[ 10  -3   1   6  -1   3 -23   2   0   1   2   3  13  -2  -3   0  -3 -33
   1   0  13  -1   2  -2   0  -7   5  -4 -15   1  -5  -7  -2   5  -4  10
  -4  -1   0  -2   3   2   3  -9  -6 -11  -9   1   1   0   0   0   2  -4
   6  -2   2  -2  17  -2  -4  -2   5   1   0   1 -23   0   3  -2   1  16]
P:Pura
[ 18   1  -4  -4   0   2   0   1   1   2  17   8 -10  -7  -5  -5  -8   9
  -6  -1   3  -2   0   3   8   1   1   2  -8  -6   3  -3   2   5  -4   0
   1  -1  -8  10   2   4   5  26  -6  15   6  14  12   4   4  12   0 -24
   1  15   1 -10  -9   6   1   1   1   2   0   6 -31 -13   1   1 -10 -11]
G:suze
[  4  -4   3  -4  -2  11   3  -6   6  -7   2  -2   4  -5  -2  -6  -6 -33
  -4  -3   8   2   3  -4   5  -4   1  -7  -4   7 -12   4   2   0   0   7
  -3  -1   0   7   3   1  -5 -12  -1 -10   2   6  -4  -6   0   1   1  -4
   2  -4   1  -5   8   0  -6  -4   8   1  -3   1 -30   0  13   3   2  16]
P:fipos
[ 15  -3  -1   2   2   4  15   0   4   5   6   6  -2   0  -3 -13  -1  -6
  -3  -2   5   2   1  -2  16  -3  -2   6   1  -4  -9   6  -1   5  -4   4
   1  -1  -6   4  -4  -1   3  11  -9  -4   6   3   0  -4   0   8   3 -18
  11   8   2  -9   5   8  -2   1   5  -1   0   8 -19   1   1  -2 -12  -5]
G:zapad
[ -1   2  -5   9  -8  13 -29  -1   0   1   6  -3   1  -6   6  -4  -1 -27
   2  -1   6   0   0  -3   5 -15   6   0 -11  -5 -13 -10  -9   2  -8   3
  -2   4 -12  -2  -1   4  -2   1  -6 -13   2   4   4   2  -1   0   0 -14
   8  -7   3  -7   0  19  -5  12   3  -2  -1   5 -38   1   5  -6   1   3]
P:Pura
[  2   2   0  -2 -16   7 -17  -5   2  -5  10  -9  -1   1  -2   3  -2 -18
   2  -1   9  10  -4   3   0   7   4  -2 -28  -2  -5   6   7   7  -3  11
   1   1   1   0   4   0  -5   3   4 -12   1  10   0  -1   3   0  -3  -9
   2  -2  -3   8  17  -5  -5   6  -3   6   0  -9  -9   2   1  -2   7  15]
P:paf
[ 13   3  -2   0  -9  15  -8  -1   8   0   3   5  -8   3  -2  -8  -2 -40
  -1   2   6  -2   8  -4   9  -9   5   2 -14  -3  -3  -3   1   5  -3  10
   8   4   2  -2   3  -2   1   6  -3 -15   0   2   0  -2  -3   8   2 -12
  -1   4   2 -12  11  -2  -6   0   2   4   1  -6 -17   0   9  -1   0  14]
P:paf
[ 12  -6  -5  10 -13   6 -45   1   1   3   1   7   0  -1  -3  -9  -5 -27
  -1  -1  12   0   3  -4  12  -9   7  -2 -11   0 -11   2   9   7   1   4
   0   0  -1  -3  -1   4  -5  -7  -3 -19   3   6  -1 -13   0   7   4 -11
   3   1   8 -10   7   3  -5   4  11   6   2   0 -36   5   4   0  -3  20]
P:Pura
[ 10   1   1   4  -5  11  10  -3  -1   1   5   5  -3  -5   0  -5  -5 -42
  -3   0  10  -1   4  -4  13  -3  -5   1 -15   1 -10  -2   5   2   4   0
  -3  -3  -4   1   1   2   4   8  -1  -3  -2  10   3  -2   9   8  -6 -16
   0   2   0   1  17   2  -6  -2   9   7  -1   1 -35  -3   0   0  -3  -3]
P:paf
[  8  -1  -6   5 -14   7   6  -6   4   4   8   7 -19   4  -3   1  -4   6
  -4  -1  12   1  -2  -3  15   0   0   3 -15  -9  -2  -2   4   3  -8   6
  10  -4   5   2   4   1  -1  16  -2 -10   6   8   6  -3   1  14   0 -18
  11  -2   4  -9   2  -1   0  11   0  -3  12   5  10  -7  -3   2 -16  -5]
G:suze
[ 14   3  -1   9  -5   0   1   3  -2  -8   1   7  -4   4  -6   2   1   1
  -3   3  10  -1   2  -2   6  -3   3   1  -2  -3   6   1  -3   2  -1   9
  -4   1  -7  -2  10   1  -4  -6  -2  -4   0   0   1  -6   2   5   5 -15
   5   0   1  -9   4   1 -10   6   1  -3   2   1  -8  -1   7   0  -6   3]
G:tepo
[  5   3  -1 -23   9   8   1   0  -1   0   1  -3   0  -3   9  -4  -6 -36
  -5   1   7  -3   4   1  10  -6  -6  -2   8   4  -7   8   1   1  -2   0
  -1  -6  -3   6   5   2   0 -16  -1  -6   3  -7   0  -8  -6   2   6  -8
   1  -3   5  -8   6   0 -10  -1   8   7  -6  -6 -24   4  24   3  -2  16]
P:fipos
[ 11  -1  -1   5  -2   4   2   3   1   0   6   6   0   0  -2   0   3 -14
  -6  -9   5  -1   2  -2   9  -9   2  -1   2  -4  -8   3   0   7  -2   3
  -3  -2  -6   0  -3   2   2  -1 -12   7  -3   0   0 -18   2   7  10 -13
   9   2  -2 -11  -1   2   3  -1   7   0   0   1 -19  -5   7  -1 -10  -2]
G:suze
[  9  -3  -1  16  -3  -1   7  -4   0   0   9   4   1  -4  -7  -6  -7  -4
  -4  -5   7   2   6  -3   9  -7   4  19   4  -1   0   1  -6   3  -9   2
   2  -5  -5   1   3   0   3   5  -8   3   4   0   3  -3   2  16   3 -17
  11   4   4 -13  -2   4   0   2   1  -2  -3   9 -30  -1   4   0  -7   3]
G:zapad
[  2  -8  -1  -1 -17   9 -13  -2   0 -11   5   6  -9  -2  -6   5  -8 -10
  -3  -3  14   1  -1  -5  13   5  -2  -4 -29  -5  -6  -1   3   8  -6   8
   1  -6   0   2   7  -6  -5  21   1  -8  -4  14   2  -4   3   5  -7 -18
   1  -3   1   7  15  -2   4   3   0   3  -1  -9  -4  -4  -1  -3   6   3]
P:fipos
[ 16  -5  -4   2 -13   7   4  -4  -3  -3   8   8 -10   7  -5   0  -7   2
  -6   3  20   1   3  -2  12   0   8   2  -6  -8  -3  -2  -1   8  -8   2
  -1   6  -8  -4   8   5 -10   2  -3   0  -1  12   0  -5   2  13   6 -19
   6   2   1  -5   7   2   0   3  -4  -5   1   3 -14  -7   7   1  -8   0]
G:suze
[  9   1   4   4 -17   4   5   1   3  -1  -1   3  -8   6  -3   4   2   5
   1   3  13   1   2  -2   0  -5  -3  -5  -5  -8 -11  -1   1   1  -1   1
   0   3   2   2   6   5   2  -7   2  -1   2  -1   2 -11   3  -2   6 -13
   4   0  -5  -4   7   1   0   0   0   0  -2   0 -29  -5   7   2  -9   3]
G:tepo
[ 12  -1  11   1  -9   6  10  -3   4   1   7   7  -3   6  -4   0   2  -5
   8   4  12   0   3  -3   6  -5   0  -1  -3  -6  -4  -6   9   3  -1   0
   0   9  -1  -2   2   3   3   2   1  -3   0   7  -5   4  -1   6   2 -14
   7  -1   2  -8   7  -1  -3  -2   3  -2   1   3 -15  -1   1  -2  -7  -2]
G:zapad
[ 11  -8   0   9 -12   7 -27  -1 -11   2   6  16  -4 -13  -2 -11  -1 -30
   4   1  -5  -4   3  -3   7  -7   1   0   3   3  -9  -5  10   5   3   5
   2   0   1   2  -2  -3   5  -5  -9 -10   2  -2   1   0  -8   3   1  -9
   5   3   2 -10   4  -3   0   5   1  -3   5   5 -53  -2   8  -1  -2   5]
P:Pura
[ 10  -4   0   1 -13   8 -44  -1   0  -1   5  -2  -2 -11  -1  -4   1 -15
  -3  -2   8   2  -3  -7   5  -3   1  -1 -23  -7  -8  -5   7  11  -2   1
   0  -4   2   5   2  -2  -7  10 -11  -2   6   8   7   1   4  -3  -4  -9
   5   8   1  27   6   2  -2   5   2  -1  -5   2 -49  -5   0  12   1  -2]
P:Pura
[  5  -5  -5  -2 -12  10  -5  -1   8  -6   0  -1  -5  -3   2   0  -2 -24
   1  -3  14   1 -18   0  12   3   2   3 -10   7  -5   4   7   3  -2   7
   7  -2   1   2   6   4   0 -16   9 -11  -2   1  -6  -3   1  -2   0  -8
   4   0   0   1  10   0  -5   0  -2   7  -1  -2 -24   3  11 -16   3  13]
P:fipos
[ 13   0   4  10   6   5   7  -2   4   6   9   3   0  -3 -10  -3  -8 -18
  -7   7   8  -2   6  -5   9 -10   2   7   1   2  -3  -2  -5   2  -5   4
   0  -1  -6   5   7   5   3   0  -6  -2   3  -1   0  -5   3   4   6 -17
  -3  -2   1 -12   6   3 -14   0   8   0  -2   5 -12  -7   8   0  -8   2]
G:zapad
[ 10  -2   1   4 -12   8   2  -3  -3  -2   5   8   1   3  -1   0  -3   6
  -1   6   9   1   1  -2   5  -3   2   2 -12   0  -4   2   4   6  -4   9
   6  -1  -3  -3   0   3   6   4   2 -14   2   7   1  -7   6   6   6 -15
 -10   5  -3 -12  17   5  -4   2   4   2  -4   1 -19  -4  -3  -1  -7   2]
G:zapad
[ 20   0  -7   9   1   9 -24   0   1   0   3   6   5   1  -2  -6  -3 -31
   4   3   9   1  -4  -8  -2  -7 -11  -8 -12   1 -12   7   1   6  -1   8
  -2  -2  -3   0  -3   0   0  -5  -4  -4  -1   6  -1  14   8   5   6  -6
   8  -2   3  -4  10   0  -5  -3   8  -3  -4   3 -13   5   4  -1  -3  10]
P:Pura
[  4  -2  -2   2  17   1 -20   2   0   6   3   2  12  -6  -3  -4  -6 -36
  -6  -8   2   0 -17  -3   2  -6   0   4  -6  -3   2   4   4  -4   1   9
  -5  -3  -8   3   0   3  -6 -15 -10 -10   1  -3   1  -9   4  -3   5  -3
  -1  -4   2  -3   4   2  -3  -2   2   2   0   0 -16  -3  13   2   8  24]
P:Pura
[  9  -5   5  13 -13  -5 -24  -6   2  -1  16   7  -4   4   3  -4  -9  -4
  -2  -8  20  -3  -5  -1  12  -4   4   7  -5  -4  -6   3  -2   6  -1  17
   4  -1  -6   6  -3   2  -3  -1 -23 -12   0   0  -1  -5   6   1   4 -23
   5   2   1  -9   3   2  -4   4   3   9  -2   5 -32  -2   6  -2  -9   7]
G:zapad
[  3   0  -2   4 -10  10 -18  -4   5  -7   6   0   9   5  -3   2   3 -25
  -1  -1  21   0 -10  -3   9  -1   3  -9 -17   2 -13   3  -1   6   8  11
  -3  -9   1   8  10   0   0 -12   8 -14  -5   0  -4  -1  -4  -3  -3   0
   2  -6   1   7  21   4  -7 -15   4   1   2   4  -5   0  11   1  10  21]
P:fipos
[ 16  -1 -21   0 -18  13 -21   4   5  -2  11  11   1   8  -3   0  -2 -18
 -10   7   8   2  -2  -3  -2  -1  -3   7 -20  -4  -8  -3   5   7  -4   4
   8  -4  -1   2   7   1   2   7   0  -9   2   2   0  -4  53   2   2 -10
   2   1 -11   1   9  -6   4   3   0   2   0   1 -16   2   2  -3  -3  14]
P:fipos
[  7  -5  -1  14 -11  10  -7  -9   4  -1   5   4  -4   4  -2  -3  -7 -10
   4   0   8  11  -1  -5  11  -7 -12   4  -9  -9  -5   2   1   5  -6  12
   5   1  -1  -1   3  -2   0  -6   1 -17   1  -2  -3  -4  10   7   5 -12
  10  -5  -5  -9   6  -4  -2   4 -13   0   1   1   0   3   2  -3 -10   8]
G:zapad
[ -1  -1   7   4   5   3  17   1   1   4   2   3   0  -5  -3  -1  -1 -19
  -2   4   5  -1  -1  -1   7  -8   4   2  17   4   3   1  -2  -1  -6  -1
  -3   3  -5   6   0   2  -1 -15  -8   8  -2  -6   5  -8   1   4   6  -3
   2  -6  -8 -13  -3   1 -12  -3   2   0  -3   3 -27   1  15   4  -5  15]
G:tepo
[ 13 -13   3   8 -11   4 -17  -2  10  -8   2   5   3  -6  -5  -6  -1  -7
  -4   4   7  -2  -3  -1  12  -8   3  -5  11   0  -8   1   4   7  -8   2
   2   3  -7   3   3   4   0 -10  -1  -6   2   1  -1  -7   0   9   6 -11
  10  -2   0  -8   6  -4   7   1  -1  -1   2   6 -31   0  10  -3  -6   6]
G:tepo
[ 12 -12  -1   8  -1   5  -4   0   3  -4   8   4  -2  -7   2 -12  -9 -37
  -2   1   2  -1   4  -5  13 -10   1   1  -2  -1  -6   4  -1   4   5  -2
   1   2  -5   4  -6  -2   1   1  -4  -4   2   8   1  -2  -6   6   1 -21
   6   3   3 -17   4   7   0   3   2   0  -3   2 -49  -1   6   0   0   8]
P:Pura
[  6  -5  -1   3  -5   6  -9   0   0  -2  -5   4  -1  -3   2  -4  -4 -19
   1   0  10  -5  -2  -2   7  -6  -1   2  -7  -5  -5   4   0   4   2   5
   1  -2   1   3   7  -1   0  -3   0  -7   1   3   1   2   7  -2   2 -11
   4   4  -2  -8   8   5  -1   0   1   5 -10  -6 -18  -1  12   0  -3  10]
P:fipos
[  6  -5   2  13  -7   4  -6   0  -7  -4   1   2  -7   5  -1   2  -1  -4
 -11   7   7  -3  -2  -3   8  -4  -6   2  -8  -2 -13   3   2   3  -5   6
  -2   2  -3  -2   8   4   2 -16   2  -8   2   1   0  -5   3   9   9 -12
   4  -3   0  -4   8  -6   2   0  -1  -3   0   1   4  -3  10   8  -5  12]
G:tepo
[ 14 -10  -9   9  -8   8  -6   2   0   0   6   9  -6   7  -6  -3  -3 -16
 -11   1  11   0   0   5  16  -7   3  11  -1  -6  -8  -2   1   5  -5   6
  -1   3  -3   1  -7   8  -2   0  -6  -5   1  -1   2 -10   1  10  13 -17
  10   5   1 -17   9   3  -7   3   1  -5   1   9  -9  -1   9   0 -13  11]
G:suze
[  9  -1   0   6  -9   5 -23  -7   0   1   0  12  -2  -4  -3  -4  -6  -9
  -1   1   9   5  -6  -5   1 -16   0   0 -11  -4  -5  -2   4   3  -5   9
  -2  -4  -1  -2   0   3   5  -4  -3 -15   2   0   2 -10   2  10   2  -8
  14  -2   3  -7   3   3  -4   6  -2  -4  -2  -1 -18   1   0 -11   1  10]
G:tepo
[ 13   2   9   8 -19   5 -42  -3   0  -4  -5   8   7  -5  -1   4  -4 -14
  -1   0  14   1  -1 -52  -1  -6   3   5 -16   2  -9   4   5   7  -6  12
  -3  -2   6   2   2   5  -2 -18  -4   0   1  -1   1  -1   2   2  -4   0
   1  -5   4  -1  16  -4  -4  -4   0   2  -2   2 -29   1   4  -1   5  28]
P:Pura
[ 10  -5   4  14  -7   6 -20  -6  -1  -2  -6   2  10   1   4   8   0 -28
  -5  -4  12  -1   4  -3   5  -2  -3 -11 -16   3   0   1   3   0   0   0
 -10  -3  -1   2   3   3  -3  -7   2   0  10   8   3   0  11   3   0  -7
   1  -2  -6   8   9  -5  -1  -5   6   2  -6   6 -29  -6  11   3   1  22]
P:Pura
[  4  -3   2   1 -11  13  28  -6  10  -4  -3   3   6   3  -4   9  -5 -27
   0  -2  16   3  -3  -2  12  -2   4  -6 -13   2  -7  10   6   7 -14  11
  -3  -3   9   3  10   2  -9 -20  11 -21   1   3  -8  -6   0   4   4  -1
   3  -7  -1  17  19  -4  -6  -2   1   7   0  -7 -21   6  11   2   4  21]
P:paf
[  8  -2   6   8 -11  13 -15  -1   2  -7   4   4   1  -2  -1   1 -10 -42
   2  -1  12   0  -2  -2  14  -6  -1  -9 -14  -2 -11   4  11  10  -3  11
  -9   1  -4   0   7   0  -1 -14   4 -33   0  -6  -5  -1   0  -3   0  -6
   5  -4   3  -5  16   1  -4   1   5  -3  -7  -1 -37   2   5  -2  10  18]
P:paf

[ -6   5   2   3  -3 -10  -1  -2  -7  -1   6  -3   0   5  -4  -2   1  -1
  -6   5   1   1   9  -3  -1   1  -1  -3   1  -2  -6  -4   0   0  -3   1
   4   0  13  -1  -3   1   2  -1   0   2  -6   0  -1 -10   2   4  -1   1
  -2   4  -3   4 -20   3  -3   1  -3  -4   2  -2  -1  -4  -6   0   4   1]
nol:Mepi
[ -3   6   9  -1  -2  -2  -3  -6  -3   0  -6  -1  -1  -1  -2  -2   0  -3
  -1   2   1  -1   1  -4   0   3  -2  -6  -4  -3  -2  -2   2   3  -2   3
   3  -4   2   6   1   1   1  -1   2   0 -10  -3  -4  -7 -10   8  -2  -1
  -4   4  -2   7 -14  -1   1  -4   1  -6   3  -1  -2  -6  -4   4  -1   3]
folo:nagom
[ -4   6   3   3   0  -9  -1  -4  -3   0  -1  -1  -2   1   0  -1   0  -2
   0   5   1   3   7  -4  -2   3  -2  -5  -1  -3  -2  -2   0   0  -2   1
   6  -3  -2   3  -5   3   2  -1   1   1  -7  -2  -2 -10  -5   5  -3  -2
  -5   4  -3  12 -19   0  -2  -3  -1  -7   2  -1  -3  -4  -3  -2   4   1]
tik:Dav
[ -1   5   9   2   0  -4  -4  -2  -5  -1  -9   1  -3  -3  -1  -1  -1  -2
   3   0   2   0  -3  -1   1   3   0  -4  -4  -4  -2  -2   1   0   2   0
   2   0  -7   4   2   0   0   5   0  -2  -4  -1  -1  -1 -10   6   1  -1
  -3   2  -1   6  -7  -2  -3  -5   5  -3   3   0  -2  -2  -2   0  -1   3]
folo:mano
[ -1   9   9   2  -1  -2  -1  -5  -6   0  -3  -2  -1  -7  -3   1   2   1
   6   0   0   3  -3  -3  -1   4  -1  -2  -2  -5  -4  -3   1   0   1   1
   1   1 -14   8  -1  -3   1   5  -1  -1  -7   1  -1  -2 -11   7   1  -2
  -6   2   0   8 -12   1  -5  -4   5  -2   3   1  -3  -4  -3   2   0   2]
folo:gatad
[  1   5   0   6   0 -10  -1   2 -10  -3  -1   0  -1  -3  -1  -1   0   0
  -4   9   0   3   4  -2  -1   1   0  -4   1  -5  -6   0   0  -2  -2  -3
   3   1  -8  -5  -7   3   1   7  -1   1  -3   0  -2  -5  -2   4  -2   0
   1   3  -5   3 -12   2 -12  -2   1  -1   3  -1  -3   1  -5   0   6   2]
nol:rez
[ -4   4   5   1  -3  -4   3  -6  -5   1   8  -3   0  -1  -3   1   0  -1
  -3   5  -1   2   6  -6   0   2  -3  -2   1  -1  -2  -3   0   2  -2   0
   4   0   3   4  -5   0   5  -1  -1   1  -7  -1  -2  -9  -3   4  -3  -1
  -2   4  -2   4 -19   3  -2  -1  -3  -6   1  -1  -1  -4  -4   1   4  -2]
tik:Dav
